Below is a small trained network, with its code and all its weights. Each question gives an input and a class and asks what happens when units are switched off, that is, made to give their printed mean instead of their output.

import numpy as np


def w(rows, s, z=0):
    codes = np.array(rows[::2]) - 128.0
    scale = np.full(codes.shape[1], s)
    scale[-1] = z or s
    return codes * scale


def f(y):
    return y / 2 * (1 + np.tanh(0.7978845608 * (y + 0.044715 * y**3)))


def log_softmax(a):
    a = a - a.max(-1, keepdims=True)
    return a - np.log(np.exp(a).sum(-1, keepdims=True))


def net(x, mask):
    res = np.array(x, float).reshape(1, 5) / 4 @ E
    y = f(res @ A[0][:, :-1].T + A[0][:, -1])
    res = res + np.where(mask, y, B[0][:, -1]) @ B[0][:, :-1]
    return log_softmax(res[-1] @ U[:, :-1].T + U[:, -1])


A, B = {}, {}
E = w([
[106,62,159,66,4,201,138,195],'x0',
[155,57,62,62,178,93,53,193],'x1',
[107,198,131,91,71,114,2,63],'x2',
[121,127,124,126,128,128,130,125],'x3',
[39,175,131,171,190,204,77,204],'x4',
],0.0078)
A[0] = w([
[149,66,125,171,176,144,254,190,26],'n1',
[180,113,123,107,99,88,149,89,56],'n2',
[117,109,146,80,71,177,139,156,82],'n3',
[147,176,109,167,191,83,142,100,40],'n4',
[102,152,192,176,94,151,189,82,51],'n5',
[192,83,142,100,92,83,153,77,102],'n6',
[124,122,155,97,47,160,90,167,88],'n7',
[158,110,144,101,105,68,150,96,34],'n8',
[141,166,96,173,206,69,150,94,69],'n9',
[139,96,68,61,164,134,107,154,3],'n10',
[115,176,168,158,99,159,179,79,79],'n11',
[165,103,102,138,124,129,187,132,79],'n12',
[125,189,121,99,62,110,43,80,4],'n13',
[82,164,119,152,161,178,94,188,79],'n14',
[190,103,108,79,84,63,160,81,86],'n15',
[58,143,127,149,175,191,96,180,106],'n16',
[113,66,135,112,58,191,159,164,104],'n17',
[138,90,130,167,157,134,193,167,48],'n18',
[129,171,193,185,84,165,200,98,58],'n19',
[110,94,161,79,67,162,161,178,99],'n20',
[98,139,151,147,157,169,102,160,15],'n21',
[163,50,66,73,161,93,81,197,39],'n22',
],0.0096,0.0043)
B[0] = w([
[26,218,196,2,98,134,19,13,255],'n1',
[71,107,155,162,119,196,172,169,184],'n2',
[182,87,119,214,198,89,122,73,209],'n3',
[202,59,165,200,206,94,100,87,212],'n4',
[167,150,26,85,116,64,99,226,204],'n5',
[86,104,158,181,86,234,214,186,229],'n6',
[172,92,149,153,206,95,104,58,221],'n7',
[94,119,154,157,106,165,176,149,172],'n8',
[191,31,136,208,200,99,117,75,242],'n9',
[149,160,61,102,104,93,107,169,176],'n10',
[169,163,35,88,101,60,94,197,200],'n11',
[92,143,179,111,85,167,124,107,164],'n12',
[59,184,223,24,103,145,59,51,220],'n13',
[89,96,164,164,72,204,227,164,227],'n14',
[77,124,155,186,78,211,219,168,239],'n15',
[87,98,177,177,49,222,241,172,252],'n16',
[198,71,150,198,222,92,99,67,243],'n17',
[64,186,183,57,99,139,67,74,186],'n18',
[166,170,13,87,121,52,109,225,219],'n19',
[191,67,146,193,224,90,112,77,233],'n20',
[120,119,139,133,106,163,178,143,163],'n21',
[169,210,15,80,94,37,97,229,250],'n22',
],0.0069,0.0067)
U = w([
[206,81,144,216,231,86,118,46,231],'0',
[93,113,152,176,75,200,243,180,209],'1',
[172,157,24,79,110,45,97,235,74],'2',
[61,166,194,28,106,130,51,2,1],'3',
],0.01,0.0014)

Each question gives the input, the list of numbers given to net, and the class t.
The units are the neurons (one row each of A and B). Each row of codes is followed by its name. A weight is (code - 128) times the scale printed after its matrix; where a second scale follows, it is the last column's (A, B and U).
mask holds one flag per neuron, in row order. A switched-off neuron (its flag False) gives its mean, the last column of its row in B, instead of its output. The means were averaged over made-up inputs and are rounded, as every weight is.
A unit's drop is (log p(t) with every unit on - log p(t) with that unit switched off) / (log p(t) with every unit on - log p(t) with every unit switched off).
unit that matters most: the unit with the biggest drop
top k neurons: the k neurons with the biggest drops, biggest first
drop when u is switched off: that unit's drop, to one decimal
input [-1,7,0,8,-7], class 1: unit that matters most : n15
input [5,-5,-4,1,0], class 0: top 2 neurons : [n17; n20]
input [7,-8,3,4,3], class 2: top 2 neurons : [n19; n5]
input [-2,0,6,-6,-7], class 1: top 3 neurons : [n15; n6; n1]
input [-2,-2,6,-4,6], class 1: top 3 neurons : [n1; n16; n14]
input [2,-6,8,4,-8], class 1: top 3 neurons : [n6; n15; n1]
input [2,4,-8,-6,-6], class 3: top 2 neurons : [n1; n18]
input [-7,-4,-8,-6,7], class 3: top 2 neurons : [n1; n18]
input [5,3,-7,-3,-2], class 3: top 2 neurons : [n1; n18]
input [5,1,3,-8,-8], class 1: top 2 neurons : [n15; n6]
input [6,5,6,-1,-2], class 0: top 4 neurons : [n1; n7; n3; n20]
input [7,-5,-7,6,-2], class 0: top 4 neurons : [n17; n20; n3; n13]
input [3,-1,-7,4,1], class 3: drop when n1 is switched off : 0.3
input [5,-6,-7,-1,6], class 3: unit that matters most : n1
input [8,-8,3,8,4], class 0: drop when n20 is switched off : 0.3
input [-4,-3,6,4,-8], class 1: drop when n6 is switched off : 0.1
